Below are the code and all the weights of a small trained network. Each question names an input and a target symbol and asks about switching units off, where a switched-off unit gives its printed mean instead of its output.

import numpy as np


def w(rows, s, z=0):
    codes = np.array(rows[::2]) - 128.0
    scale = np.full(codes.shape[1], s)
    scale[-1] = z or s
    return codes * scale


def f(y):
    return np.maximum(y, 0)


def softmax(a):
    e = np.exp(a - a.max(-1, keepdims=True))
    return e / e.sum(-1, keepdims=True)


def log_softmax(a):
    a = a - a.max(-1, keepdims=True)
    return a - np.log(np.exp(a).sum(-1, keepdims=True))


def net(x, mask):
    ids = ['ΓΞΦΨβδεμστ'.index(c) for c in x.split()]
    T = len(ids)
    res = E[ids] + P[:T]
    q, k, v = (res @ M[0].T for M in (Q, K, V))
    z = softmax(np.where(np.tri(T) > 0, q @ k.T / 2**0.5, -1e9)) @ v
    res = res + np.where(mask[0], z, O[0][:, -1]) @ O[0][:, :-1]
    y = f(res @ A[0][:, :-1].T + A[0][:, -1])
    res = res + np.where(mask[1:17], y, B[0][:, -1]) @ B[0][:, :-1]
    return log_softmax(res[-1] @ U[:, :-1].T + U[:, -1])


Q, K, V, O, A, B = {}, {}, {}, {}, {}, {}
E = w([
[111,170,255,161],'Γ',
[218,82,179,164],'Ξ',
[111,128,75,241],'Φ',
[156,111,132,174],'Ψ',
[214,139,239,178],'β',
[200,102,68,243],'δ',
[89,205,140,161],'ε',
[42,176,179,226],'μ',
[93,176,112,162],'σ',
[88,141,125,183],'τ',
],0.018)
P = w([
[82,170,254,239],'0',
[164,238,137,73],'1',
[232,182,127,81],'2',
[155,243,133,102],'3',
[137,249,123,113],'4',
[164,225,162,89],'5',
],0.0074)
Q[0] = w([
[84,80,136,6],'head 0',
[134,93,37,86],'head 0',
],0.011)
K[0] = w([
[186,254,56,25],'head 0',
[105,105,62,5],'head 0',
],0.0082)
V[0] = w([
[155,35,36,158],'head 0',
[2,113,113,149],'head 0',
],0.0099)
O[0] = w([
[157,197,162,175,6],'head 0',
[147,59,110,253,218],'head 0',
],0.013,0.012)
A[0] = w([
[48,124,142,108,139],'neuron 0',
[120,134,113,166,144],'neuron 1',
[112,136,150,64,167],'neuron 2',
[147,149,60,92,125],'neuron 3',
[76,84,61,145,89],'neuron 4',
[150,251,88,128,189],'neuron 5',
[82,115,170,111,203],'neuron 6',
[105,122,71,146,155],'neuron 7',
[115,145,109,72,205],'neuron 8',
[105,154,59,120,130],'neuron 9',
[177,101,99,240,80],'neuron 10',
[94,81,111,132,167],'neuron 11',
[149,116,169,110,251],'neuron 12',
[216,101,150,200,80],'neuron 13',
[147,118,160,114,241],'neuron 14',
[82,184,190,151,203],'neuron 15',
],0.014,0.002)
B[0] = w([
[218,79,26,119,148],'neuron 0',
[92,183,118,123,170],'neuron 1',
[166,148,127,1,132],'neuron 2',
[164,161,103,195,132],'neuron 3',
[118,117,198,130,201],'neuron 4',
[172,99,232,88,145],'neuron 5',
[230,135,43,144,144],'neuron 6',
[105,121,75,119,171],'neuron 7',
[60,139,156,115,131],'neuron 8',
[163,62,127,132,137],'neuron 9',
[87,126,136,140,253],'neuron 10',
[139,90,130,34,178],'neuron 11',
[84,176,26,161,133],'neuron 12',
[84,196,180,100,199],'neuron 13',
[131,152,17,143,132],'neuron 14',
[160,137,107,119,154],'neuron 15',
],0.0061,0.031)
U = w([
[184,1,137,139,69],'Γ',
[137,169,114,120,141],'Ξ',
[73,219,85,205,132],'Φ',
[148,169,25,223,199],'Ψ',
[97,121,118,74,129],'β',
[176,162,198,169,108],'δ',
[137,88,101,170,112],'ε',
[45,55,217,120,96],'μ',
[55,136,79,128,182],'σ',
[92,140,107,169,4],'τ',
],0.0081,0.0019)

Each question gives the input, a string of symbols that net reads in full, and the target symbol t.
The units are the heads (2 rows each of Q, K, V and O) and the neurons (one row each of A and B). Each row of codes is followed by its name. A weight is (code - 128) times the scale printed after its matrix; where a second scale follows, it is the last column's (O, A, B and U).
mask holds one flag per unit, heads first, then neurons. A switched-off unit (its flag False) gives its mean, the last column of its rows in O or B, instead of its output. The means were averaged over made-up inputs and are rounded, as every weight is.
A unit's drop is (log p(t) with every unit on - log p(t) with that unit switched off) / (log p(t) with every unit on - log p(t) with every unit switched off).
The circuit of an input: a set's keep is (log p(t) with only the set's units on - log p(t) with every unit switched off) / (log p(t) with every unit on - log p(t) with every unit switched off). Starting from the 12 units with the biggest drops (on a tie, the unit counted first), units are removed one at a time, each time the one whose removal leaves the highest keep (on an exact tie, the one counted first), for as long as the keep stays at least 0.8.
circuit, biggest first: the units of the circuit, biggest drop first
unit that matters most: the unit with the biggest drop
k most important neurons: the k neurons with the biggest drops, biggest first
drop when u is switched off: that unit's drop, to one decimal
input ε μ σ, target Γ: circuit, biggest first => head 0; neuron 13
input δ δ μ Γ, target δ: unit that matters most => head 0
input Φ μ Ξ Φ δ μ, target Φ: circuit, biggest first => head 0; neuron 11
input δ μ Φ Φ, target δ: circuit, biggest first => head 0; neuron 5
input Γ ε σ Φ μ Ψ, target Γ: 2 most important neurons => neuron 13; neuron 10
input μ μ Ξ Φ ε, target μ: circuit, biggest first => head 0; neuron 4; neuron 6
input μ μ Ξ, target μ: circuit, biggest first => head 0; neuron 13; neuron 10
input Φ Φ σ, target Φ: circuit, biggest first => head 0; neuron 11
input β Γ σ μ Φ Γ, target β: circuit, biggest first => head 0; neuron 2
input β Φ μ μ Ξ ε, target β: 2 most important neurons => neuron 2; neuron 8
input Γ Γ μ Φ, target Γ: 2 most important neurons => neuron 13; neuron 9
input Γ τ μ τ μ, target Γ: 2 most important neurons => neuron 0; neuron 13
input Φ μ Γ σ μ ε, target Φ: 2 most important neurons => neuron 11; neuron 4
input δ μ Φ μ β, target δ: circuit, biggest first => head 0
input δ Ψ Ψ δ, target δ: drop when neuron 5 is switched off => 0.4
input μ δ Φ Ξ, target μ: drop when neuron 13 is switched off => 0.4
input Γ σ Γ Γ, target Γ: drop when neuron 13 is switched off => 0.2
